Here is a tiny trained network, its code and every weight. The questions are about switching its units off for an input and a class, where a switched-off unit gives its printed mean instead of its output.

import numpy as np


def w(rows, s, z=0):
    codes = np.array(rows[::2]) - 128.0
    scale = np.full(codes.shape[1], s)
    scale[-1] = z or s
    return codes * scale


def norm(h):
    return h / np.sqrt((h * h).mean(-1, keepdims=True) + 1e-5)


def f(y):
    return y / 2 * (1 + np.tanh(0.7978845608 * (y + 0.044715 * y**3)))


def log_softmax(a):
    a = a - a.max(-1, keepdims=True)
    return a - np.log(np.exp(a).sum(-1, keepdims=True))


def net(x, mask):
    res = np.array(x, float).reshape(1, 7) / 4 @ E
    u = 0
    for l in range(3):
        y = f(norm(res) @ A[l][:, :-1].T + A[l][:, -1])
        res = res + np.where(mask[u : u + 8], y, B[l][:, -1]) @ B[l][:, :-1]
        u += 8
    return log_softmax(norm(res)[-1] @ U[:, :-1].T + U[:, -1])


A, B = {}, {}
E = w([
[174,144,245,109,50,87,148,93,161,39,142],'x0',
[136,111,39,69,102,112,65,113,121,141,94],'x1',
[151,54,121,77,148,165,133,104,101,83,50],'x2',
[93,131,60,111,121,125,109,122,41,198,131],'x3',
[149,61,139,97,81,122,232,163,122,105,94],'x4',
[253,125,206,116,151,83,120,118,113,79,137],'x5',
[200,173,159,112,203,81,133,122,138,141,137],'x6',
],0.0045)
A[0] = w([
[104,139,224,208,144,139,223,165,209,117,98,126],'0.n1',
[118,118,84,137,107,226,98,137,123,145,30,130],'0.n2',
[169,132,110,120,255,129,125,212,37,186,101,3],'0.n3',
[106,149,74,124,113,105,60,127,63,222,139,79],'0.n4',
[179,195,84,143,202,119,33,54,198,98,184,45],'0.n5',
[143,150,109,137,201,122,73,144,57,122,138,104],'0.n6',
[37,127,108,131,65,190,86,79,128,74,107,24],'0.n7',
[191,188,121,167,157,135,73,112,143,93,178,42],'0.n8',
],0.0045,0.0035)
B[0] = w([
[153,76,143,160,154,161,148,117,174,90,226,254],'0.n1',
[125,126,97,102,160,121,125,115,105,45,139,217],'0.n2',
[149,85,131,172,170,109,158,2,36,163,129,183],'0.n3',
[118,170,146,161,134,182,216,141,177,128,131,218],'0.n4',
[113,123,207,139,159,98,36,168,172,173,93,189],'0.n5',
[148,66,134,170,181,124,133,80,143,174,139,166],'0.n6',
[93,150,153,136,111,128,87,93,64,76,108,159],'0.n7',
[88,95,141,77,155,110,93,133,184,137,87,143],'0.n8',
],0.0064,0.003)
A[1] = w([
[115,111,33,57,170,161,167,164,149,77,75,52],'1.n1',
[220,126,184,63,107,69,167,150,145,92,103,53],'1.n2',
[193,111,175,70,72,50,146,161,116,97,66,75],'1.n3',
[161,174,166,143,151,109,34,134,197,158,132,17],'1.n4',
[74,93,112,208,147,116,124,101,131,141,143,168],'1.n5',
[90,254,63,179,121,134,163,169,131,180,149,2],'1.n6',
[85,218,71,164,125,109,148,169,163,183,187,53],'1.n7',
[57,107,75,150,85,115,111,110,96,72,76,142],'1.n8',
],0.0064,0.003)
B[1] = w([
[123,32,61,89,163,42,84,236,196,132,108,220],'1.n1',
[194,220,37,184,16,180,103,89,136,146,191,239],'1.n2',
[254,191,46,133,82,173,54,32,106,185,162,212],'1.n3',
[160,203,170,60,217,89,74,243,198,168,43,218],'1.n4',
[208,145,125,32,114,76,97,106,88,143,130,254],'1.n5',
[92,134,151,137,24,88,215,109,93,203,232,227],'1.n6',
[126,185,190,84,38,62,158,192,60,227,135,233],'1.n7',
[119,143,161,79,146,118,52,155,90,89,188,253],'1.n8',
],0.0056,0.003)
A[2] = w([
[196,176,80,177,30,237,134,89,132,162,66,43],'2.n1',
[161,153,174,172,103,177,229,182,230,69,192,17],'2.n2',
[228,146,125,160,86,133,182,122,170,41,189,114],'2.n3',
[163,100,77,197,220,174,198,51,78,185,120,72],'2.n4',
[151,126,221,229,160,96,174,194,220,103,149,134],'2.n5',
[142,84,180,197,122,193,228,150,209,92,151,32],'2.n6',
[83,33,24,104,142,112,108,199,135,133,87,2],'2.n7',
[66,139,193,171,97,150,118,117,115,2,168,133],'2.n8',
],0.0061,0.0036)
B[2] = w([
[170,198,38,176,150,182,65,126,154,87,224,180],'2.n1',
[64,3,141,186,76,153,253,107,111,52,93,218],'2.n2',
[91,136,99,202,91,169,130,97,176,123,158,255],'2.n3',
[165,111,122,191,186,106,196,26,64,132,39,194],'2.n4',
[62,94,125,124,132,121,148,152,237,154,36,231],'2.n5',
[44,78,175,177,47,130,184,199,174,127,55,189],'2.n6',
[229,29,89,77,184,64,141,223,169,46,164,191],'2.n7',
[78,140,172,96,145,204,104,86,60,101,17,201],'2.n8',
],0.0072,0.0046)
U = w([
[172,217,241,94,224,64,14,180,234,227,39,185],'0',
[40,57,222,230,34,208,223,106,213,58,46,194],'1',
[210,67,107,175,231,61,196,24,20,204,57,125],'2',
[43,212,174,85,20,62,193,182,14,254,223,107],'3',
[173,17,40,27,158,44,104,242,119,51,190,154],'4',
[243,210,47,212,23,230,58,46,176,56,224,130],'5',
[42,166,207,39,65,214,25,104,17,24,67,4],'6',
],0.009,0.0024)

Each question gives the input, the list of numbers given to net, and the class t.
The units are the neurons (one row each of A and B). Each row of codes is followed by its name. A weight is (code - 128) times the scale printed after its matrix; where a second scale follows, it is the last column's (A, B and U).
mask holds one flag per neuron, layer by layer. A switched-off neuron (its flag False) gives its mean, the last column of its row in B, instead of its output. The means were averaged over made-up inputs and are rounded, as every weight is.
A unit's drop is (log p(t) with every unit on - log p(t) with that unit switched off) / (log p(t) with every unit on - log p(t) with every unit switched off).
The circuit of an input: a set's keep is (log p(t) with only the set's units on - log p(t) with every unit switched off) / (log p(t) with every unit on - log p(t) with every unit switched off). Starting from the 12 units with the biggest drops (on a tie, the unit counted first), units are removed one at a time, each time the one whose removal leaves the highest keep (on an exact tie, the one counted first), for as long as the keep stays at least 0.8.
units of the circuit, in order: the units of the circuit, biggest drop first
top k neurons: the k neurons with the biggest drops, biggest first
top k neurons in layer l: the k neurons of layer l with the biggest drops, biggest first
drop of u: that unit's drop, to one decimal
input [8,-2,6,0,-5,8,8], class 5: units of the circuit, in order	(1.n2)
input [1,-3,-2,-2,-5,-5,-4], class 6: units of the circuit, in order	(0.n7; 2.n8)
input [6,-2,-8,-2,-8,-5,-2], class 0: top 2 neurons	(1.n4; 0.n5)
input [7,2,5,2,-7,5,2], class 0: top 2 neurons in layer 1	(1.n4; 1.n6)
input [4,-6,-5,-8,-6,7,2], class 1: top 2 neurons	(2.n2; 0.n1)
input [1,-3,-3,-4,0,2,7], class 1: top 2 neurons	(0.n1; 2.n2)
input [-8,-7,-1,-5,4,-7,-1], class 4: top 3 neurons in layer 1	(1.n5; 1.n1; 1.n2)
input [-5,8,-1,8,-6,-2,2], class 3: top 2 neurons	(0.n4; 1.n7)
input [3,-5,-1,1,-6,-6,3], class 0: top 2 neurons	(0.n5; 1.n4)
input [6,-4,4,-1,-8,1,-2], class 0: top 2 neurons	(1.n4; 0.n5)
input [1,0,7,7,3,6,8], class 5: top 2 neurons	(1.n2; 2.n1)
input [-8,-5,-5,-5,2,-2,8], class 2: top 3 neurons	(0.n3; 2.n4; 1.n5)
input [-6,3,-2,4,4,-3,-6], class 4: top 2 neurons	(1.n1; 2.n7)
input [-5,-8,-2,-3,-5,-4,1], class 3: units of the circuit, in order	(1.n7)
input [8,5,5,8,-7,5,3], class 0: top 2 neurons in layer 0	(0.n5; 0.n6)
input [-2,5,0,-7,1,3,0], class 5: top 2 neurons	(1.n2; 1.n3)
input [7,3,-5,-5,7,6,-1], class 5: top 2 neurons in layer 1	(1.n3; 1.n2)
input [5,1,3,0,-7,3,-6], class 6: top 3 neurons in layer 2	(2.n5; 2.n8; 2.n7)
input [-6,-6,5,-4,-5,-4,-1], class 2: drop of 0.n3	0.2
input [-3,-6,0,-6,-8,7,-6], class 0: units of the circuit, in order	(1.n4)
input [1,-2,0,4,-7,0,-8], class 6: drop of 2.n8	0.2
input [6,-4,8,-2,-2,8,1], class 5: drop of 1.n3	0.1
